[[662 451 538 618 425 348 483 547 502 536 547 568 235]
 [666 596 512 663 563 304 621 472 430 526 565 557 486]
 [531 480 552 644 339 501 462 636 557 466 486 640 430]
 [584 476 526 619 340 462 490 632 402 469 517 617 354]
 [603 556 553 662 533 397 574 505 431 634 497 510 487]
 [672 504 533 624 450 421 543 513 415 645 590 478 361]
 [586 591 547 673 580 347 599 505 235 575 461 531 546]
 [644 603 518 668 572 305 621 484 845 535 526 553 510]
 [688 485 532 613 435 412 523 520 520 632 605 480 317]] ans = 547

[[181 200  69 178 137  44 135]
 [219 117  92 173 186 140  95]
 [200 119 125 165 176  59 129]
 [184 213  41 184 184  91  49]
 [199  61 129 184 138 102 116]
 [195 213 117 153 128 123 149]] ans = 137

[[3306 6402 6677 8357 6016 6303 6590]
 [2822 6317 6576 8364 5907 6309 6494]
 [3330 5172 5419 8484 5455 5870 7235]
 [2965 6398 6674 8390 6013 6309 6589]
 [2807 6210 6449 8495 5788 6278 6493]
 [3812 4950 5043 8550 5216 5721 7232]
 [3985 4921 4917 8714 5095 5661 7138]] ans = 6016

[[8930 7932 7418 9451 5906 2563 6536 3409 6354 5687 2680]
 [7361 4920 4939 5312 6570 5278 3530 4560 8118 1888 7202]
 [6039 7184 5328 5733 6451 4523 5698 2854 7861 4761 2867]
 [7142 5683 6369 7679 5640 3672 4806 5050 7312 4629 4964]
 [5738 5114 5165 6451 5582 4982 4582 5977 7854 3221 6138]
 [5576 6701 2368 7397 5513 7692 5244 7193 6907 1842 8030]
 [4090 5821 4988 6941 5346 4782 6016 5118 8025 3703 4871]
 [9256 7863 6428 7925 6489 3570 5745 2088 7186 4050 4171]
 [5829 7520 6265 6876 5754 3622 6052 2585 7954 5876 1483]
 [8547 6731 5195 7807 6614 4751 4855 3799 7733 2236 6934]] ans = 6354

[[4662 5436 4833 5085 5014 5144 5149]
 [4730 4125 2612 4846 4739 5456 3744]
 [5299 4924 4807 5209 6829 4822 5258]
 [2773 5776 7511 4489 5972 7984 4596]
 [5601 5440 4884 5485 6156 5310 4684]
 [4395 5313 5075 5012 5677 4965 4794]] ans = 5014

[[-12  -5 -25 -14  -1 -27   1  -4  -5 -18 -39  -9  -8]
 [ -8  -6  -5  -9  -4   4   1 -10  -9 -11   4  -9 -15]
 [ -7 -13  22 -12 -16  -7  22   3  23  20  -4  -3 -14]
 [-10 -10 -18  -5  -5 -21  -4 -11 -11 -22 -36  -9 -10]
 [ -7  -8 -16 -18  -6 -14   2  -2   2 -17 -14 -16  -1]
 [-14  -7 -23 -13  -9  -6 -27 -20 -26 -20  -1 -18  -2]
 [-13 -14  36   4 -16  -1  36  13  32  21   6  -6 -14]] ans = -39
---
Input:
[[-0.34  1.22  1.23  6.85  2.18]
 [ 1.92  3.52 -2.54 -7.12 -5.43]]
Output: -5.43

Input:
[[ 1.28 -3.00 -0.36 -2.21]
 [ 0.33  0.97 -2.24  2.43]
 [-0.62  8.35 -4.57 -0.02]]
Output: 2.43

Input:
[[ 3.20  1.62 -2.96 -3.88  0.60 -0.75]
 [ 0.24 -4.50 -0.67 -2.00  3.86 -4.45]
 [ 5.90  1.41 -3.86 -3.67  5.79 -5.66]]
Output: -4.45

Input:
[[ 1.50 -2.55  6.96  0.16  5.03]
 [ 3.50  3.74  8.00 -1.33  4.75]
 [ 3.48  7.15  2.12 -4.50  1.10]]
Output: 4.75

Input:
[[-0.88 -1.02 -7.39 -3.15  6.87]
 [ 4.57  0.44  5.86  4.66  0.58]]
Output: 0.58

Input:
[[ 3.51 -7.32  2.17 -6.53 -4.84  0.68  1.83]
 [ 0.48 -6.24  2.72  6.28 -1.41  2.33 -5.01]]
Output: -5.01
---
[[-1.73, -1.76, -0.80, -3.23, -2.70, 0.31, 2.65], [-2.78, 2.46, 2.83, -0.20, -1.18, 1.11, -2.53], [-1.15, 2.40, 6.03, -0.12, -3.20, 1.06, 0.57]] Out: -2.78
[[-1.93, -2.81, -4.41, 3.19, -5.64, 3.56], [5.74, -3.28, -3.04, 6.76, -1.69, 4.50]] Out: 5.74
[[1.76, -0.64, -4.30, -4.67, -5.19, 2.13], [1.82, -6.62, 1.84, 4.00, -3.94, 0.84], [4.46, -5.05, -1.18, 4.31, -0.81, 4.01]] Out: 1.82
[[0.06, 4.67, -2.97, -6.29, -0.87, -0.06, -2.10], [1.78, 2.20, -1.10, -0.14, -7.32, 1.10, -5.69]] Out: 1.78
[[-1.87, 7.11, -0.24, -0.40, 4.82, 0.99], [-3.56, -4.88, 0.62, 0.53, 1.35, 0.37], [-4.74, 3.05, 0.72, 0.31, 2.06, 3.14]] Out: -3.56
[[2.66, 0.54, 5.07, -2.80], [-3.06, -0.08, -8.37, 1.57]] Out: -3.06
[[-1.13, -3.78, -3.35, 2.94, -1.91, 1.41, 2.35], [7.78, 0.45, -0.76, -0.97, -4.67, 0.46, 4.57]] Out: 7.78
---
((5389, 5369, 6852, 1977, 5189, 2928, 5125), (4612, 4728, 5093, 5049, 6405, 3166, 2942), (6190, 4816, 5106, 3870, 4717, 8138, 4808)) yields 5049, 8138
(0, 17, 9, 28, -26) yields 9, 28
(8, 2, 3, 4, 2, 2, 7) yields 4, 8
((-18, 2, -44, -15, -4), (-29, -27, 29, 6, -7), (-42, 6, -42, -2, -14)) yields 29, 29
(1999, 2881, 8660, 8557, 8237) yields 8660, 8660
(143, 104, 234, 14, 122, 6, 54) yields 14, 234
